Below is a small trained network, with its code and all its weights. Each question gives an input and a class and asks what happens when units are switched off, that is, made to give their printed mean instead of their output.

import numpy as np


def w(rows, s, z=0):
    codes = np.array(rows[::2]) - 128.0
    scale = np.full(codes.shape[1], s)
    scale[-1] = z or s
    return codes * scale


def norm(h):
    return h / np.sqrt((h * h).mean(-1, keepdims=True) + 1e-5)


def f(y):
    return y / 2 * (1 + np.tanh(0.7978845608 * (y + 0.044715 * y**3)))


def log_softmax(a):
    a = a - a.max(-1, keepdims=True)
    return a - np.log(np.exp(a).sum(-1, keepdims=True))


def net(x, mask):
    res = np.array(x, float).reshape(1, 5) / 4 @ E
    u = 0
    for l in range(3):
        y = f(norm(res) @ A[l][:, :-1].T + A[l][:, -1])
        res = res + np.where(mask[u : u + 9], y, B[l][:, -1]) @ B[l][:, :-1]
        u += 9
    return log_softmax(norm(res)[-1] @ U[:, :-1].T + U[:, -1])


A, B = {}, {}
E = w([
[143,177,118,186,147],'x0',
[165,169,45,193,90],'x1',
[228,139,181,79,44],'x2',
[40,26,21,143,155],'x3',
[187,250,104,35,103],'x4',
],0.0027)
A[0] = w([
[129,128,120,125,128,113],'L0N1',
[188,233,32,239,148,5],'L0N2',
[174,96,250,252,102,3],'L0N3',
[116,31,183,33,101,26],'L0N4',
[168,102,229,238,105,3],'L0N5',
[122,130,128,128,124,126],'L0N6',
[127,128,128,128,127,128],'L0N7',
[155,129,84,136,107,79],'L0N8',
[191,233,181,59,104,8],'L0N9',
],0.003,0.0022)
B[0] = w([
[127,136,129,130,125,77],'L0N1',
[112,4,104,31,46,140],'L0N2',
[157,113,201,202,135,158],'L0N3',
[130,51,140,85,90,92],'L0N4',
[143,125,181,185,141,71],'L0N5',
[122,132,130,128,122,121],'L0N6',
[127,129,128,128,127,128],'L0N7',
[133,167,96,146,116,2],'L0N8',
[106,207,138,115,245,224],'L0N9',
],0.0031,0.00033)
A[1] = w([
[100,37,161,22,90,52],'L1N1',
[127,128,127,128,129,125],'L1N2',
[133,108,168,123,132,37],'L1N3',
[66,62,104,174,123,74],'L1N4',
[213,155,174,93,44,93],'L1N5',
[70,125,97,128,161,55],'L1N6',
[182,255,182,58,136,52],'L1N7',
[2,110,79,162,225,4],'L1N8',
[168,177,54,183,128,75],'L1N9',
],0.0049,0.0032)
B[1] = w([
[125,27,166,52,128,159],'L1N1',
[127,128,129,129,126,126],'L1N2',
[133,129,92,150,108,82],'L1N3',
[133,213,144,75,165,192],'L1N4',
[51,154,96,142,217,219],'L1N5',
[115,120,141,159,157,118],'L1N6',
[163,239,149,65,206,253],'L1N7',
[50,138,102,146,253,223],'L1N8',
[126,63,110,71,71,136],'L1N9',
],0.0046,0.0019)
A[2] = w([
[29,115,90,157,205,19],'L2N1',
[162,114,234,254,112,5],'L2N2',
[141,147,13,136,63,62],'L2N3',
[93,106,224,114,208,94],'L2N4',
[62,40,118,196,112,69],'L2N5',
[126,129,128,128,128,127],'L2N6',
[128,128,128,128,126,129],'L2N7',
[133,127,128,128,126,129],'L2N8',
[20,114,87,160,213,13],'L2N9',
],0.0056,0.0032)
B[2] = w([
[83,130,104,143,210,231],'L2N1',
[145,103,218,255,144,190],'L2N2',
[99,133,63,198,50,149],'L2N3',
[152,102,36,142,56,248],'L2N4',
[140,219,146,80,159,217],'L2N5',
[131,127,127,128,129,128],'L2N6',
[126,129,129,128,128,128],'L2N7',
[124,130,129,127,128,127],'L2N8',
[84,129,99,143,217,253],'L2N9',
],0.0056,0.0019)
U = w([
[192,248,159,61,139,210],'0',
[131,147,49,161,27,33],'1',
[162,113,213,228,114,93],'2',
[53,118,86,154,229,246],'3',
[129,36,164,47,91,42],'4',
],0.015,0.0011)

Each question gives the input, the list of numbers given to net, and the class t.
The units are the neurons (one row each of A and B). Each row of codes is followed by its name. A weight is (code - 128) times the scale printed after its matrix; where a second scale follows, it is the last column's (A, B and U).
mask holds one flag per neuron, layer by layer. A switched-off neuron (its flag False) gives its mean, the last column of its row in B, instead of its output. The means were averaged over made-up inputs and are rounded, as every weight is.
A unit's drop is (log p(t) with every unit on - log p(t) with that unit switched off) / (log p(t) with every unit on - log p(t) with every unit switched off).
The circuit of an input: a set's keep is (log p(t) with only the set's units on - log p(t) with every unit switched off) / (log p(t) with every unit on - log p(t) with every unit switched off). Starting from the 12 units with the biggest drops (on a tie, the unit counted first), units are removed one at a time, each time the one whose removal leaves the highest keep (on an exact tie, the one counted first), for as long as the keep stays at least 0.8.
circuit, biggest first: the units of the circuit, biggest drop first
unit that matters most: the unit with the biggest drop
top k neurons: the k neurons with the biggest drops, biggest first
k most important neurons of layer l: the k neurons of layer l with the biggest drops, biggest first
input [7,5,-1,7,3], class 1: 2 most important neurons of layer 1 -> (L1N5, L1N9)
input [-7,-1,5,-3,-1], class 4: unit that matters most -> L1N1
input [-5,-7,0,0,5], class 4: top 2 neurons -> (L1N1, L0N4)
input [8,8,-1,-3,-2], class 1: circuit, biggest first -> (L0N2, L1N9)
input [6,-6,3,-3,-2], class 2: top 3 neurons -> (L0N3, L2N2, L1N4)
input [3,5,-5,6,7], class 1: 3 most important neurons of layer 1 -> (L1N5, L1N9, L1N7)
input [5,8,-6,-3,8], class 1: circuit, biggest first -> (L2N3, L0N2, L1N9)
input [5,4,-6,4,7], class 1: 3 most important neurons of layer 1 -> (L1N5, L1N9, L1N7)
input [1,4,4,4,-6], class 2: top 2 neurons -> (L1N5, L1N8)
input [-1,1,-6,-6,-8], class 2: top 3 neurons -> (L2N2, L1N5, L0N3)
input [-3,7,3,-3,-1], class 1: circuit, biggest first -> (L2N3, L1N4)
input [-1,-5,1,-2,-4], class 4: 2 most important neurons of layer 1 -> (L1N1, L1N6)
input [1,1,4,-8,-4], class 2: top 3 neurons -> (L0N3, L2N2, L1N4)
input [-8,-3,-2,-5,-7], class 4: circuit, biggest first -> (L1N1, L2N4)
input [-5,3,3,4,2], class 1: circuit, biggest first -> (L2N3)
input [2,5,3,4,8], class 1: 2 most important neurons of layer 2 -> (L2N3, L2N5)
input [-7,3,-2,-2,0], class 4: top 3 neurons -> (L1N1, L0N4, L1N8)
input [3,2,-7,-8,-1], class 2: 2 most important neurons of layer 0 -> (L0N3, L0N5)
input [0,-5,4,6,7], class 4: 2 most important neurons of layer 1 -> (L1N1, L1N4)
input [-7,-6,-1,-5,-7], class 4: top 3 neurons -> (L1N1, L0N4, L2N4)
